Below are the code and all the weights of a small trained network. Each question names an input and a class and asks about switching units off, where a switched-off unit gives its printed mean instead of its output.

import numpy as np


def w(rows, s, z=0):
    codes = np.array(rows[::2]) - 128.0
    scale = np.full(codes.shape[1], s)
    scale[-1] = z or s
    return codes * scale


def f(y):
    return y / 2 * (1 + np.tanh(0.7978845608 * (y + 0.044715 * y**3)))


def log_softmax(a):
    a = a - a.max(-1, keepdims=True)
    return a - np.log(np.exp(a).sum(-1, keepdims=True))


def net(x, mask):
    res = np.array(x, float).reshape(1, 5) / 4 @ E
    y = f(res @ A[0][:, :-1].T + A[0][:, -1])
    res = res + np.where(mask, y, B[0][:, -1]) @ B[0][:, :-1]
    return log_softmax(res[-1] @ U[:, :-1].T + U[:, -1])


A, B = {}, {}
E = w([
[41,116,43,39,170],'x0',
[89,246,133,48,133],'x1',
[65,138,18,220,114],'x2',
[180,32,95,50,2],'x3',
[75,104,184,125,42],'x4',
],0.009)
A[0] = w([
[98,167,88,147,161,244],'n1',
[104,115,213,141,133,210],'n2',
[128,61,97,72,85,157],'n3',
[102,185,37,108,161,182],'n4',
[93,155,128,151,134,136],'n5',
[210,151,167,144,169,192],'n6',
[161,134,115,136,120,126],'n7',
[83,157,152,121,180,221],'n8',
[107,152,149,134,173,150],'n9',
[148,101,106,104,94,152],'n10',
[183,95,166,94,106,209],'n11',
[142,156,175,96,174,138],'n12',
[137,155,85,185,82,135],'n13',
[109,95,119,196,138,215],'n14',
[47,113,138,189,53,187],'n15',
[119,143,47,156,170,209],'n16',
[166,114,254,155,164,188],'n17',
[95,91,139,80,113,255],'n18',
[173,144,194,125,115,194],'n19',
[117,86,149,121,118,143],'n20',
[126,153,90,115,126,159],'n21',
[105,149,58,108,117,190],'n22',
[133,155,138,92,195,156],'n23',
[96,169,161,128,178,121],'n24',
[197,114,146,115,66,226],'n25',
[176,66,123,90,69,184],'n26',
[84,167,101,93,124,134],'n27',
[183,153,167,168,94,116],'n28',
[188,91,71,133,65,194],'n29',
[184,114,95,173,158,181],'n30',
[93,184,120,62,150,181],'n31',
],0.017,0.0057)
B[0] = w([
[175,183,219,134,224,238],'n1',
[125,149,49,144,35,202],'n2',
[48,60,76,152,132,234],'n3',
[136,183,187,64,235,251],'n4',
[148,194,122,133,158,176],'n5',
[216,97,141,113,101,210],'n6',
[128,100,191,123,155,141],'n7',
[165,219,1,106,167,227],'n8',
[215,184,74,120,162,192],'n9',
[43,33,158,110,149,186],'n10',
[111,71,122,143,80,220],'n11',
[186,130,60,55,88,191],'n12',
[96,153,199,186,118,202],'n13',
[128,130,139,212,139,221],'n14',
[88,199,113,187,108,237],'n15',
[152,117,159,167,223,237],'n16',
[197,140,78,129,38,242],'n17',
[50,138,18,131,147,212],'n18',
[175,95,137,101,54,197],'n19',
[106,121,94,189,93,167],'n20',
[108,130,226,74,162,164],'n21',
[87,132,152,104,177,201],'n22',
[172,147,24,71,142,204],'n23',
[169,159,90,128,131,208],'n24',
[118,67,174,78,73,234],'n25',
[55,63,129,85,94,250],'n26',
[83,185,126,71,160,197],'n27',
[152,127,209,114,77,192],'n28',
[75,97,187,153,137,239],'n29',
[183,28,174,201,163,203],'n30',
[120,166,101,39,118,235],'n31',
],0.009,0.014)
U = w([
[109,203,187,226,130,43],'0',
[179,88,162,178,229,8],'1',
[106,170,147,52,212,128],'2',
[2,51,139,116,104,237],'3',
[94,164,112,175,38,255],'4',
[172,85,199,124,41,102],'5',
[206,150,80,98,96,132],'6',
],0.012,0.00086)

Each question gives the input, the list of numbers given to net, and the class t.
The units are the neurons (one row each of A and B). Each row of codes is followed by its name. A weight is (code - 128) times the scale printed after its matrix; where a second scale follows, it is the last column's (A, B and U).
mask holds one flag per neuron, in row order. A switched-off neuron (its flag False) gives its mean, the last column of its row in B, instead of its output. The means were averaged over made-up inputs and are rounded, as every weight is.
A unit's drop is (log p(t) with every unit on - log p(t) with that unit switched off) / (log p(t) with every unit on - log p(t) with every unit switched off).
The circuit of an input: a set's keep is (log p(t) with only the set's units on - log p(t) with every unit switched off) / (log p(t) with every unit on - log p(t) with every unit switched off). Starting from the 12 units with the biggest drops (on a tie, the unit counted first), units are removed one at a time, each time the one whose removal leaves the highest keep (on an exact tie, the one counted first), for as long as the keep stays at least 0.8.
circuit, biggest first: the units of the circuit, biggest drop first
most important unit: the unit with the biggest drop
k most important neurons: the k neurons with the biggest drops, biggest first
drop when u is switched off: that unit's drop, to one decimal
input [-8,6,3,-1,7], class 4: circuit, biggest first : [n2]
input [-1,3,-5,3,-8], class 6: 2 most important neurons : [n23; n12]
input [1,-3,1,0,0], class 1: 2 most important neurons : [n26; n25]
input [-6,-3,6,2,-1], class 0: 3 most important neurons : [n15; n13; n14]
input [-4,2,-6,7,-4], class 5: 2 most important neurons : [n19; n6]
input [-6,2,0,6,-3], class 5: 4 most important neurons : [n28; n19; n18; n6]
input [7,-6,6,-7,-6], class 1: 2 most important neurons : [n16; n30]
input [-5,-1,-8,-3,2], class 5: 4 most important neurons : [n28; n19; n25; n11]
input [8,-3,8,6,-8], class 1: 3 most important neurons : [n16; n30; n31]
input [3,-5,6,2,0], class 1: 2 most important neurons : [n16; n25]
input [3,-6,-6,-4,5], class 6: drop when n3 is switched off : 0.1
input [2,2,6,2,3], class 2: drop when n15 is switched off : -0.1
input [-6,-1,3,5,-6], class 5: drop when n18 is switched off : 0.1
input [8,-8,5,-4,6], class 0: most important unit : n15
